Here is a tiny trained network, its code and every weight. The questions are about switching its units off for an input and a class, where a switched-off unit gives its printed mean instead of its output.

import numpy as np


def w(rows, s, z=0):
    codes = np.array(rows[::2]) - 128.0
    scale = np.full(codes.shape[1], s)
    scale[-1] = z or s
    return codes * scale


def f(y):
    return y / 2 * (1 + np.tanh(0.7978845608 * (y + 0.044715 * y**3)))


def log_softmax(a):
    a = a - a.max(-1, keepdims=True)
    return a - np.log(np.exp(a).sum(-1, keepdims=True))


def net(x, mask):
    res = np.array(x, float).reshape(1, 7) / 4 @ E
    y = f(res @ A[0][:, :-1].T + A[0][:, -1])
    res = res + np.where(mask, y, B[0][:, -1]) @ B[0][:, :-1]
    return log_softmax(res[-1] @ U[:, :-1].T + U[:, -1])


A, B = {}, {}
E = w([
[196,162,80,124,113,2],'x0',
[193,87,186,76,99,189],'x1',
[148,157,155,168,149,120],'x2',
[112,33,204,126,121,90],'x3',
[86,180,180,85,115,129],'x4',
[137,143,144,147,139,125],'x5',
[132,170,115,209,15,156],'x6',
],0.0071)
A[0] = w([
[66,92,71,113,38,123,163],'neuron 0',
[204,17,37,213,166,155,126],'neuron 1',
[194,160,130,110,130,51,89],'neuron 2',
[118,83,102,93,211,121,97],'neuron 3',
[144,166,15,86,133,198,172],'neuron 4',
[214,119,162,118,121,177,115],'neuron 5',
[195,167,110,78,73,54,94],'neuron 6',
[151,157,158,109,247,126,94],'neuron 7',
[120,162,169,167,65,124,110],'neuron 8',
[65,206,193,55,99,85,176],'neuron 9',
[177,121,152,115,98,159,129],'neuron 10',
[136,116,126,148,101,124,255],'neuron 11',
[135,115,100,45,182,121,114],'neuron 12',
[138,169,65,122,148,167,89],'neuron 13',
[184,151,198,198,165,134,195],'neuron 14',
[246,125,149,57,124,178,123],'neuron 15',
[65,2,176,162,74,50,111],'neuron 16',
[144,140,130,203,59,148,91],'neuron 17',
[197,151,189,85,118,139,64],'neuron 18',
[18,130,88,191,180,87,124],'neuron 19',
[152,140,126,107,114,83,78],'neuron 20',
[81,129,137,169,180,235,127],'neuron 21',
],0.0096,0.0082)
B[0] = w([
[213,118,124,146,188,107,190],'neuron 0',
[79,118,179,85,206,250,199],'neuron 1',
[77,90,166,156,97,122,170],'neuron 2',
[185,122,130,123,93,144,156],'neuron 3',
[121,187,177,116,81,98,211],'neuron 4',
[89,104,70,106,118,112,158],'neuron 5',
[81,73,179,177,110,104,181],'neuron 6',
[219,143,114,166,50,178,157],'neuron 7',
[138,111,106,100,107,195,162],'neuron 8',
[120,109,156,92,202,215,199],'neuron 9',
[124,128,90,122,139,108,152],'neuron 10',
[194,116,161,83,152,66,254],'neuron 11',
[187,120,147,135,98,135,161],'neuron 12',
[77,138,125,89,58,145,144],'neuron 13',
[174,159,137,114,175,68,199],'neuron 14',
[94,133,44,86,147,86,182],'neuron 15',
[91,226,135,138,31,104,207],'neuron 16',
[178,106,93,122,68,203,173],'neuron 17',
[94,138,65,134,120,169,134],'neuron 18',
[102,95,10,56,145,89,189],'neuron 19',
[87,107,117,144,102,141,128],'neuron 20',
[92,66,185,178,100,57,185],'neuron 21',
],0.02,0.0077)
U = w([
[156,130,131,87,129,104,254],'0',
[212,89,88,124,63,171,45],'1',
[95,114,24,88,128,103,84],'2',
[83,250,140,114,74,129,67],'3',
[89,49,140,189,105,115,96],'4',
[101,151,142,102,183,207,118],'5',
[155,147,127,104,146,106,197],'6',
],0.011,0.0068)

Each question gives the input, the list of numbers given to net, and the class t.
The units are the neurons (one row each of A and B). Each row of codes is followed by its name. A weight is (code - 128) times the scale printed after its matrix; where a second scale follows, it is the last column's (A, B and U).
mask holds one flag per neuron, in row order. A switched-off neuron (its flag False) gives its mean, the last column of its row in B, instead of its output. The means were averaged over made-up inputs and are rounded, as every weight is.
A unit's drop is (log p(t) with every unit on - log p(t) with that unit switched off) / (log p(t) with every unit on - log p(t) with every unit switched off).
The circuit of an input: a set's keep is (log p(t) with only the set's units on - log p(t) with every unit switched off) / (log p(t) with every unit on - log p(t) with every unit switched off). Starting from the 12 units with the biggest drops (on a tie, the unit counted first), units are removed one at a time, each time the one whose removal leaves the highest keep (on an exact tie, the one counted first), for as long as the keep stays at least 0.8.
circuit, biggest first: the units of the circuit, biggest drop first
most important unit: the unit with the biggest drop
top k neurons: the k neurons with the biggest drops, biggest first
drop when u is switched off: that unit's drop, to one decimal
input [-8,1,-6,-2,2,-7,-3], class 4: most important unit -> neuron 21
input [-3,5,-2,8,1,-5,-8], class 1: top 4 neurons -> [neuron 3; neuron 12; neuron 7; neuron 4]
input [6,2,6,6,-2,1,1], class 3: top 2 neurons -> [neuron 16; neuron 0]
input [-3,8,-7,3,-5,7,3], class 2: circuit, biggest first -> [neuron 15; neuron 5]
input [1,4,1,-6,1,5,3], class 3: top 2 neurons -> [neuron 4; neuron 19]
input [7,8,3,-6,8,-1,6], class 2: circuit, biggest first -> [neuron 15; neuron 18]
input [-3,7,-1,1,-6,-3,3], class 2: top 2 neurons -> [neuron 15; neuron 5]
input [-6,-6,0,-7,-3,-2,-2], class 3: top 3 neurons -> [neuron 4; neuron 13; neuron 15]
input [-8,-7,1,1,-1,-7,-6], class 4: top 4 neurons -> [neuron 21; neuron 15; neuron 14; neuron 11]
input [8,3,-1,5,-8,-5,-2], class 4: top 3 neurons -> [neuron 6; neuron 2; neuron 9]
input [-2,5,-2,6,-8,-6,0], class 5: top 2 neurons -> [neuron 1; neuron 4]
input [6,1,-2,-3,-5,-3,-2], class 4: top 2 neurons -> [neuron 6; neuron 2]
input [1,-5,-2,-5,-6,3,-5], class 5: top 2 neurons -> [neuron 1; neuron 16]
input [-8,3,-4,-2,-7,4,7], class 4: circuit, biggest first -> [neuron 21]
input [-7,-7,4,-5,6,3,-3], class 2: drop when neuron 7 is switched off -> -0.1
input [7,-3,3,-4,7,1,-5], class 4: drop when neuron 6 is switched off -> 0.4
input [0,2,1,3,8,6,-2], class 5: drop when neuron 4 is switched off -> 0.0
